Each row has a hidden trait or not; one of two labels after the row says which. A new part has a new trait and new labels.
In the rows, zero is written as 128.
[148 160 147 145 140 115 124 110 119 129 135  38 124 163 105 117 129 189
 118 203 134 137  76 101 149 109 112 122 108 128  86 111 124]
zl
[116 149  91 107 132 151 161 124 118 137 122 168 128  69 140 158 176 105
  58 212 151 142 118 143 122 105 143 121 114 136  84 130 132]
hl
[161 161 126 114 128 147 157 131 119 125 132 137 138 138 124 135 113 150
 107  66 121 137 123  93 175 215 107 118 133 131  99 109 136]
zl
[108 151 137 141 121 118 105 133 136 112 128  97 127 116 143  81 139 132
 152 134 133 136 136 126 146  88 161 120 143 117 146 136  84]
zl
[137 160 108  89 101 112 160 120 125 124 125 107 128 207 124  73 184 111
 149 126 177 113 141 118 121 168 155 120 117 132 130 121 116]
zl
[107 120 140 112 126 104 154 125 122 115 112 103 128 162  82 159  51  92
 137 232 109 113 132  37 100 176 148 119 109 124 124 117 165]
hl
[100 161  72  98 159 139 114 119 127 113 138 123 120  39 169 136 147 106
  73 195 145 139 121 162 132 106 140 119 144 131  82 132 194]
hl
[134 108  96 102 141 128  90 134 137 128 150 143 114  51 115 129 128 119
  55 155 105 132  79  94 114 152 119 120 148 127 114 158  99]
zl
[143 106 138 157  70 127 101 110 126 112  98  81 129 168  93 134  68 141
 137  73 144 128 139  70  85 104 101 121  81 113 131 143 110]
zl
[138 110 172 108 119 146 110 137 143 128  99 180 114  44 138 149 129 123
 106 203  80 112 158 100 138 179 128 118 143 126 103 150 114]
zl
[125 121  38  66 115 142 128 124 125 153  79 160 120 148 123 162 189 171
 109 130 100 131 127 106 165 159 113 123 109 140 170 142 152]
hl
[ 89 139 155 113 121 119 162 117 126 108 111 133 129 139  72 144  99  92
 148 179 134 102 139  18 113 192 124 118 112 127 113 108 148]
hl
[ 94 115 128 145 118 123  94 128 134 113 125 155 125 117 145  97 118 131
 176 135 159 132 141 167 133  85 167 121 150 122 165 145  70]
zl
[115 108  66 168 135 118  99 142 138 142 121 134 145 106 119 129 137 120
 211 157 140 106 151 107 116 169 169 121 154 125 137 125 140]
hl
[119 107  80 149 142 132  97 140 145 152 126 197 142 120 142 120 153 118
 210 161 113 116 142 128 102 159 188 120 135 129 144 134 160]
hl
[159 169 125 135 132 115 134 102 125 123 112  59 115 136  99 137 180 130
 126 185 156 137  75  70 177 104 112 121 109 126 115 129 156]
zl
[165 177  54 145 147 142 135 130 134 138 106 163 108 107 115 128 165 137
 165 142 168 137 133 120 102 177 147 120  75 127 115 169 120]
hl
[113 152 113 152 141 142 103 130 108 115 139  99 126 139 144 129 220 104
 194 145 126 137 104 128 174 155 126 119 127 114 141 138  67]
zl
[147 183 102 118 143  79 136 124 145 129 144 255 143  63 119 107 203 105
 114 163  52 144  56  46 174 182 101 116 110 122 132 146 147]
zl
[139 116  53 157 107 134  86 140 107 147 123 150 111 157 139 111  86 135
 151 110 125 126 164 140 112 107 178 120 120 111 152 169 145]
hl
[119 132 181 123 153 114  83 133 113 132 132 185 133 182  97 112  66 124
 127  49 185 125 166 149  95  62  90 118 115 125 120 111 114]
zl
[122 171  76  86 115 140 100 117 126 137 131 174 129  18 116 127 178 152
 144 166 109 136 146  83 114 201 149 120 134 133 151 144 122]
hl
[100 140 104 140 123 124 156 128 151 117 142 142 142  75 153 103 186  87
  50 145  89 111  90 113 196 130 126 119  74 124 144 134 149]
hl
[119 151  69 154 120 126 127 136 148 128 146 243 143 103 149  88 195  67
  73 147 124 108  77 152 163 149 108 119  86 124 153 142 138]
hl
[ 90 172 155  85 106 120 166 130 120 124 119  91 121 131  44 138  76  84
 107 196 151 111 142  62  97 194 144 122 134 131 123  94 161]
hl
[100 175 102 160 117 137 129 130 140 132 145 178 143 119 125  99 138 146
  65 132 144 105 104 142 128  99 159 123 113 123 142 131 147]
hl
[118 104  78 147 134 125 110 134 124 134 117   1 108 109 129  86 139  95
 124 144 129 128 133 107 113 110 179 121  91 116 148 154 162]
hl
[151  82  58 140  70 131 146 120 138 115 122  67 139 216 195 121  87 114
 125 169 134 126 100 244 120 171 147 120 139 129 137 128 146]
hl
